Where the symbols take the objects:
zj: !>gr, +>hj, $>zt, &>., ~>hc, *>jp
fb: !>nm, +>ld, $>bm, &>zs, ~>md, *>tr
rp: !>hm, +>dp, $>dc, &>cr, ~>qr, *>fd
mm: !>ff, +>md, $>gl, &>nm, ~>., *>td
bf: !>hb, +>gz, $>td, &>qz, ~>., *>gl
ds: !>zd, +>hc, $>tg, &>gr, ~>th, *>tq
lq: !>jg, +>mf, $>sz, &>dt, ~>., *>ms
gg: !>bn, +>jp, $>rg, &>., ~>tq, *>gr
gl: !>jz, +>mz, $>mm, &>th, ~>., *>bf
nf: !>tb, +>zt, $>gr, &>., ~>tg, *>rg
tg: !>fd, +>zs, $>ds, &>nf, ~>nm, *>dp
tb: !>jr, +>nf, $>bd, &>., ~>fd, *>cr
jp: !>gg, +>pn, $>tp, &>., ~>gf, *>zj
ld: !>fb, +>jb, $>gq, &>hr, ~>ms, *>dt
cr: !>lz, +>rg, $>bn, &>., ~>rp, *>tb
nm: !>jb, +>fb, $>th, &>tg, ~>mm, *>cz
ht: !>qz, +>lg, $>tr, &>gf, ~>gz, *>bm
sz: !>gz, +>hb, $>lq, &>lg, ~>., *>hq
fd: !>hr, +>tg, $>zd, &>tb, ~>jb, *>rp
cz: !>qr, +>tr, $>qz, &>dp, ~>td, *>nm
hc: !>ds, +>jt, $>zs, &>zj, ~>bm, *>gf
dt: !>tr, +>qr, $>lg, &>hm, ~>lq, *>ld
hj: !>zj, +>bd, $>jr, &>., ~>jt, *>pn
tr: !>cz, +>dt, $>ht, &>tn, ~>jg, *>fb
bn: !>pn, +>gg, $>cr, &>., ~>dc, *>bd
dc: !>ll, +>tq, $>rp, &>bn, ~>bq, *>zd
qr: !>dt, +>cz, $>bq, &>rp, ~>mf, *>jb
bq: !>lg, +>qz, $>qr, &>dc, ~>hb, *>cn
hb: !>sz, +>bf, $>mf, &>bq, ~>., *>jz
td: !>mf, +>jg, $>bf, &>cz, ~>., *>mm
mz: !>gl, +>hq, $>md, &>bm, ~>., *>gz
bd: !>hj, +>gr, $>tb, &>., ~>zd, *>bn
zs: !>tg, +>hr, $>hc, &>zt, ~>fb, *>tn
rg: !>cr, +>tp, $>gg, &>., ~>dp, *>nf
ms: !>md, +>ff, $>hq, &>ld, ~>., *>lq
lg: !>ht, +>bq, $>dt, &>ll, ~>sz, *>gq
mf: !>lq, +>td, $>hb, &>qr, ~>., *>ff
dp: !>rp, +>tn, $>tq, &>rg, ~>cz, *>tg
lz: !>tp, +>cr, $>pn, &>., ~>hm, *>jr
gr: !>bd, +>zj, $>nf, &>., ~>ds, *>gg
hm: !>tn, +>rp, $>ll, &>lz, ~>dt, *>hr
zt: !>nf, +>jr, $>zj, &>., ~>zs, *>tp
bm: !>th, +>gq, $>fb, &>hc, ~>mz, *>ht
ll: !>gf, +>dc, $>hm, &>pn, ~>lg, *>jt
gz: !>bf, +>sz, $>jg, &>ht, ~>., *>mz
qz: !>bq, +>ht, $>cz, &>tq, ~>bf, *>th
md: !>mm, +>ms, $>mz, &>fb, ~>., *>jg
zd: !>jt, +>ds, $>fd, &>bd, ~>cn, *>dc
jz: !>hq, +>gl, $>ff, &>cn, ~>., *>hb
th: !>cn, +>bm, $>nm, &>ds, ~>gl, *>qz
pn: !>jp, +>bn, $>lz, &>., ~>ll, *>hj
jb: !>ld, +>nm, $>cn, &>fd, ~>ff, *>qr
jt: !>hc, +>zd, $>hr, &>hj, ~>gq, *>ll
tq: !>dc, +>gf, $>dp, &>gg, ~>qz, *>ds
cn: !>gq, +>th, $>jb, &>zd, ~>jz, *>bq
ff: !>ms, +>mm, $>jz, &>jb, ~>., *>mf
gf: !>tq, +>ll, $>tn, &>jp, ~>ht, *>hc
hq: !>mz, +>jz, $>ms, &>gq, ~>., *>sz
jr: !>zt, +>tb, $>hj, &>., ~>hr, *>lz
tn: !>dp, +>hm, $>gf, &>tp, ~>tr, *>zs
tp: !>rg, +>lz, $>jp, &>., ~>tn, *>zt
hr: !>zs, +>fd, $>jt, &>jr, ~>ld, *>hm
jg: !>td, +>lq, $>gz, &>tr, ~>., *>md
gq: !>bm, +>cn, $>ld, &>jt, ~>hq, *>lg

In the rows, 55 stands for zero.

The rows follow the links: the fewer symbols apart two objects are, the more alike their rows tend to be.

Each row is also shifted at random along 3 hidden directions that mean nothing.

Some objects, each with a row of numbers:
gq: [81, 51, 57, 51, 60, 62, 49, 45, 57, 55, 51, 53, 56, 57, 62, 64, 67, 52, 61, 44, 56, 61, 55, 47, 60, 54, 45, 55, 64, 58, 45, 50, 43, 52, 52, 53, 66, 50, 57, 51, 47, 64, 53, 63, 72, 59]
ll: [64, 61, 57, 54, 60, 63, 46, 46, 46, 56, 59, 58, 51, 60, 63, 60, 53, 52, 54, 49, 56, 51, 59, 65, 51, 60, 58, 51, 65, 62, 46, 60, 57, 60, 62, 52, 66, 52, 51, 51, 64, 55, 55, 61, 63, 47]
dc: [83, 57, 59, 58, 64, 48, 43, 57, 47, 55, 72, 59, 54, 62, 56, 50, 45, 57, 45, 50, 56, 49, 55, 64, 50, 61, 63, 53, 64, 54, 58, 60, 56, 60, 66, 50, 73, 62, 44, 46, 68, 56, 62, 51, 55, 45]
gr: [76, 52, 53, 57, 65, 47, 51, 56, 48, 62, 47, 55, 55, 59, 51, 53, 69, 62, 69, 47, 55, 52, 42, 49, 47, 58, 40, 50, 68, 51, 56, 50, 45, 69, 50, 58, 61, 61, 62, 60, 49, 49, 49, 52, 73, 48]
cn: [76, 42, 59, 59, 58, 49, 46, 61, 64, 54, 80, 52, 64, 64, 57, 50, 34, 52, 36, 55, 55, 53, 61, 45, 59, 64, 60, 53, 60, 53, 61, 46, 43, 48, 71, 50, 72, 61, 39, 48, 54, 62, 64, 50, 47, 59]
lq: [36, 60, 59, 50, 51, 63, 66, 52, 58, 48, 42, 57, 50, 47, 59, 60, 63, 51, 57, 54, 54, 65, 60, 62, 63, 42, 62, 65, 41, 56, 53, 65, 62, 43, 39, 50, 44, 45, 67, 50, 56, 62, 56, 61, 53, 65]
ms: [38, 54, 57, 53, 42, 62, 49, 50, 65, 60, 53, 51, 58, 52, 60, 56, 47, 48, 53, 63, 54, 60, 59, 46, 65, 53, 50, 51, 56, 61, 50, 45, 56, 42, 57, 54, 46, 52, 54, 53, 49, 59, 57, 60, 47, 64]
tp: [62, 58, 51, 53, 59, 58, 66, 53, 48, 53, 52, 58, 53, 52, 55, 59, 56, 60, 58, 56, 55, 49, 59, 63, 42, 55, 62, 57, 48, 56, 55, 62, 63, 69, 52, 61, 48, 52, 60, 60, 60, 44, 53, 60, 54, 46]
tb: [72, 44, 59, 54, 59, 53, 56, 60, 56, 53, 58, 51, 60, 55, 55, 53, 50, 61, 47, 58, 54, 48, 57, 49, 43, 48, 59, 59, 47, 51, 61, 54, 51, 69, 53, 47, 52, 57, 57, 47, 50, 45, 62, 53, 49, 53]
bd: [47, 53, 60, 55, 61, 51, 42, 55, 52, 61, 54, 53, 57, 58, 58, 53, 59, 59, 59, 50, 55, 50, 47, 47, 47, 52, 45, 49, 66, 55, 53, 48, 48, 69, 55, 48, 60, 59, 55, 51, 48, 48, 56, 53, 65, 48]
mz: [35, 52, 53, 52, 62, 61, 74, 53, 63, 48, 42, 52, 56, 52, 54, 62, 74, 55, 66, 44, 54, 67, 57, 48, 63, 48, 52, 64, 46, 53, 55, 59, 44, 47, 36, 55, 57, 45, 70, 58, 45, 70, 52, 59, 66, 69]
ht: [25, 65, 50, 57, 57, 60, 64, 52, 55, 53, 59, 59, 51, 56, 54, 58, 55, 52, 57, 50, 56, 58, 60, 65, 60, 61, 61, 58, 56, 58, 54, 62, 60, 50, 56, 63, 61, 51, 54, 64, 64, 61, 50, 59, 57, 56]
tq: [40, 65, 50, 61, 53, 44, 44, 61, 49, 63, 68, 59, 54, 61, 48, 46, 41, 56, 52, 60, 55, 47, 48, 62, 55, 70, 54, 45, 70, 55, 59, 53, 63, 60, 72, 63, 64, 67, 41, 62, 67, 51, 55, 46, 52, 45]
zd: [47, 53, 59, 62, 53, 49, 33, 56, 55, 64, 61, 52, 59, 60, 57, 49, 52, 55, 54, 54, 55, 51, 46, 45, 54, 59, 40, 43, 73, 57, 54, 41, 48, 61, 67, 50, 64, 63, 49, 50, 49, 50, 56, 52, 61, 51]
jb: [97, 44, 60, 57, 51, 50, 50, 58, 59, 51, 52, 52, 57, 51, 56, 54, 63, 57, 53, 57, 55, 60, 51, 46, 59, 47, 51, 58, 51, 49, 57, 51, 49, 52, 55, 46, 52, 58, 56, 46, 48, 60, 60, 53, 60, 62]
tg: [58, 48, 51, 59, 55, 47, 66, 64, 59, 50, 51, 52, 59, 50, 48, 51, 60, 61, 56, 59, 56, 52, 52, 46, 50, 51, 53, 60, 46, 48, 64, 51, 51, 61, 52, 58, 46, 59, 58, 58, 47, 48, 53, 50, 51, 57]
tr: [65, 59, 52, 54, 54, 62, 73, 52, 51, 46, 42, 59, 50, 47, 53, 62, 70, 56, 62, 54, 56, 62, 58, 65, 58, 50, 64, 64, 43, 54, 53, 69, 64, 51, 45, 60, 45, 48, 63, 59, 62, 59, 48, 59, 58, 60]
hm: [54, 65, 58, 53, 47, 61, 40, 46, 46, 62, 50, 60, 52, 51, 63, 59, 56, 52, 57, 62, 56, 52, 54, 62, 52, 53, 51, 49, 62, 64, 45, 54, 68, 60, 62, 53, 46, 54, 50, 54, 61, 45, 53, 61, 54, 46]
bn: [34, 59, 59, 55, 64, 54, 58, 60, 51, 51, 61, 57, 54, 59, 55, 53, 49, 62, 47, 52, 55, 48, 58, 63, 45, 51, 66, 58, 52, 52, 61, 61, 57, 65, 53, 48, 62, 56, 55, 48, 60, 48, 60, 50, 52, 48]
gf: [24, 68, 52, 56, 58, 59, 57, 50, 47, 56, 51, 60, 50, 56, 54, 58, 59, 55, 63, 51, 56, 53, 53, 64, 51, 63, 53, 52, 64, 60, 50, 58, 63, 60, 57, 64, 58, 53, 55, 64, 62, 51, 48, 59, 62, 49]
gz: [45, 61, 51, 53, 52, 60, 56, 52, 56, 59, 62, 59, 53, 61, 56, 55, 47, 48, 55, 54, 54, 62, 59, 62, 65, 65, 59, 50, 63, 61, 52, 57, 59, 41, 61, 63, 62, 56, 52, 62, 63, 66, 51, 58, 55, 59]
jt: [55, 52, 58, 54, 58, 62, 41, 45, 53, 59, 53, 53, 56, 58, 65, 59, 61, 52, 59, 50, 57, 54, 53, 46, 52, 56, 41, 51, 69, 63, 45, 47, 46, 62, 59, 52, 63, 54, 52, 53, 47, 53, 53, 62, 65, 53]
td: [58, 58, 53, 57, 43, 48, 54, 61, 58, 59, 62, 58, 55, 55, 49, 49, 40, 51, 49, 64, 55, 59, 54, 62, 68, 63, 63, 51, 55, 54, 62, 56, 63, 40, 62, 60, 51, 62, 48, 60, 64, 61, 56, 47, 43, 58]
nm: [68, 47, 53, 60, 53, 49, 65, 61, 62, 49, 49, 53, 59, 51, 46, 51, 61, 57, 57, 57, 55, 60, 51, 46, 57, 53, 54, 62, 45, 46, 62, 55, 49, 51, 50, 56, 47, 60, 59, 57, 46, 59, 54, 50, 53, 64]

Where do the symbols, taken in turn from left to right, take each start?
Answers are names.
[64, 49, 57, 51, 67, 62, 54, 48, 53, 55, 50, 53, 56, 58, 62, 61, 63, 59, 57, 46, 55, 50, 55, 49, 45, 52, 50, 54, 58, 60, 48, 51, 44, 69, 49, 52, 63, 51, 61, 50, 47, 51, 55, 62, 68, 50]
$ *: lz
[63, 48, 48, 55, 53, 58, 54, 53, 55, 60, 64, 51, 60, 56, 56, 57, 40, 56, 52, 65, 54, 45, 60, 48, 46, 64, 52, 50, 56, 61, 53, 46, 54, 66, 64, 63, 50, 56, 49, 63, 52, 40, 54, 55, 43, 47]
* +: lz
[51, 61, 61, 57, 51, 49, 46, 59, 57, 59, 66, 59, 54, 62, 55, 52, 44, 50, 47, 54, 55, 60, 54, 64, 67, 57, 60, 52, 62, 55, 57, 57, 59, 41, 62, 51, 64, 61, 49, 48, 63, 65, 60, 50, 53, 59]
* ! &: gq
[70, 63, 57, 51, 55, 61, 48, 49, 42, 59, 46, 60, 49, 54, 61, 60, 61, 57, 60, 58, 55, 52, 52, 62, 45, 50, 52, 51, 59, 61, 48, 60, 62, 67, 52, 53, 47, 51, 59, 54, 60, 44, 53, 60, 61, 46]
~ ~: dt
[65, 60, 58, 53, 59, 62, 51, 48, 52, 54, 61, 60, 51, 58, 62, 62, 54, 51, 53, 48, 55, 56, 61, 64, 60, 58, 60, 56, 60, 61, 48, 61, 57, 51, 58, 50, 66, 50, 50, 51, 63, 64, 57, 63, 60, 55]
! ~ !: bf
[52, 62, 52, 58, 51, 48, 48, 60, 47, 63, 61, 57, 55, 58, 50, 48, 41, 57, 51, 65, 55, 43, 51, 62, 48, 63, 58, 47, 60, 55, 59, 55, 66, 65, 66, 61, 50, 65, 47, 60, 64, 39, 55, 48, 45, 43]
$ +: jp
[39, 51, 51, 54, 51, 62, 70, 54, 64, 49, 43, 50, 58, 47, 55, 59, 65, 54, 63, 59, 56, 60, 58, 45, 58, 51, 49, 63, 43, 55, 53, 51, 52, 51, 48, 61, 41, 49, 62, 61, 43, 57, 50, 59, 53, 66]
+ * & $: ll
[81, 45, 50, 61, 54, 45, 48, 60, 60, 58, 74, 50, 61, 64, 48, 48, 42, 53, 49, 53, 56, 55, 52, 46, 60, 72, 51, 48, 69, 54, 60, 46, 45, 50, 71, 62, 70, 66, 41, 60, 54, 62, 55, 48, 55, 55]
! * *: cn
[56, 59, 52, 57, 52, 48, 54, 62, 55, 59, 68, 57, 54, 61, 48, 49, 43, 51, 50, 55, 55, 58, 55, 62, 67, 66, 60, 50, 62, 53, 61, 58, 58, 42, 64, 59, 65, 63, 49, 59, 64, 67, 57, 48, 51, 56]
& * ~ +: mz
[74, 46, 54, 56, 52, 48, 66, 62, 64, 51, 57, 52, 58, 54, 49, 51, 52, 55, 52, 58, 54, 62, 57, 48, 65, 55, 58, 59, 45, 48, 64, 53, 48, 43, 51, 55, 52, 59, 58, 56, 49, 65, 57, 50, 51, 64]
+ * ! &: cz
[10, 52, 51, 56, 61, 61, 68, 53, 62, 50, 53, 50, 59, 54, 55, 57, 57, 55, 59, 50, 57, 53, 59, 45, 50, 58, 53, 61, 52, 56, 54, 49, 46, 60, 53, 61, 58, 49, 56, 64, 45, 53, 51, 58, 55, 58]
~ $ * &: tn
[56, 53, 57, 51, 52, 60, 51, 49, 60, 58, 54, 52, 57, 57, 60, 60, 58, 50, 57, 51, 56, 61, 54, 47, 66, 55, 47, 52, 61, 60, 48, 51, 46, 45, 52, 53, 60, 51, 58, 52, 48, 66, 54, 60, 65, 63]
& ! $ *: tr
[78, 51, 58, 54, 46, 61, 39, 45, 55, 62, 46, 52, 56, 51, 63, 61, 62, 50, 62, 60, 55, 60, 52, 44, 61, 52, 39, 46, 63, 65, 44, 45, 54, 50, 61, 52, 48, 54, 52, 53, 48, 55, 52, 62, 61, 57]
! ! &: tg
[35, 66, 52, 53, 40, 58, 52, 50, 56, 62, 51, 57, 50, 55, 55, 53, 50, 46, 59, 64, 55, 61, 54, 61, 66, 59, 53, 47, 58, 60, 51, 58, 68, 42, 59, 63, 43, 54, 51, 63, 62, 58, 49, 57, 47, 59]
+ !: jg
[37, 49, 52, 60, 60, 49, 61, 64, 63, 53, 65, 51, 62, 58, 48, 48, 46, 57, 50, 54, 56, 49, 55, 46, 50, 63, 56, 55, 57, 50, 61, 47, 47, 58, 62, 59, 63, 61, 49, 58, 50, 53, 57, 48, 49, 56]
+ ~ $ ~: md
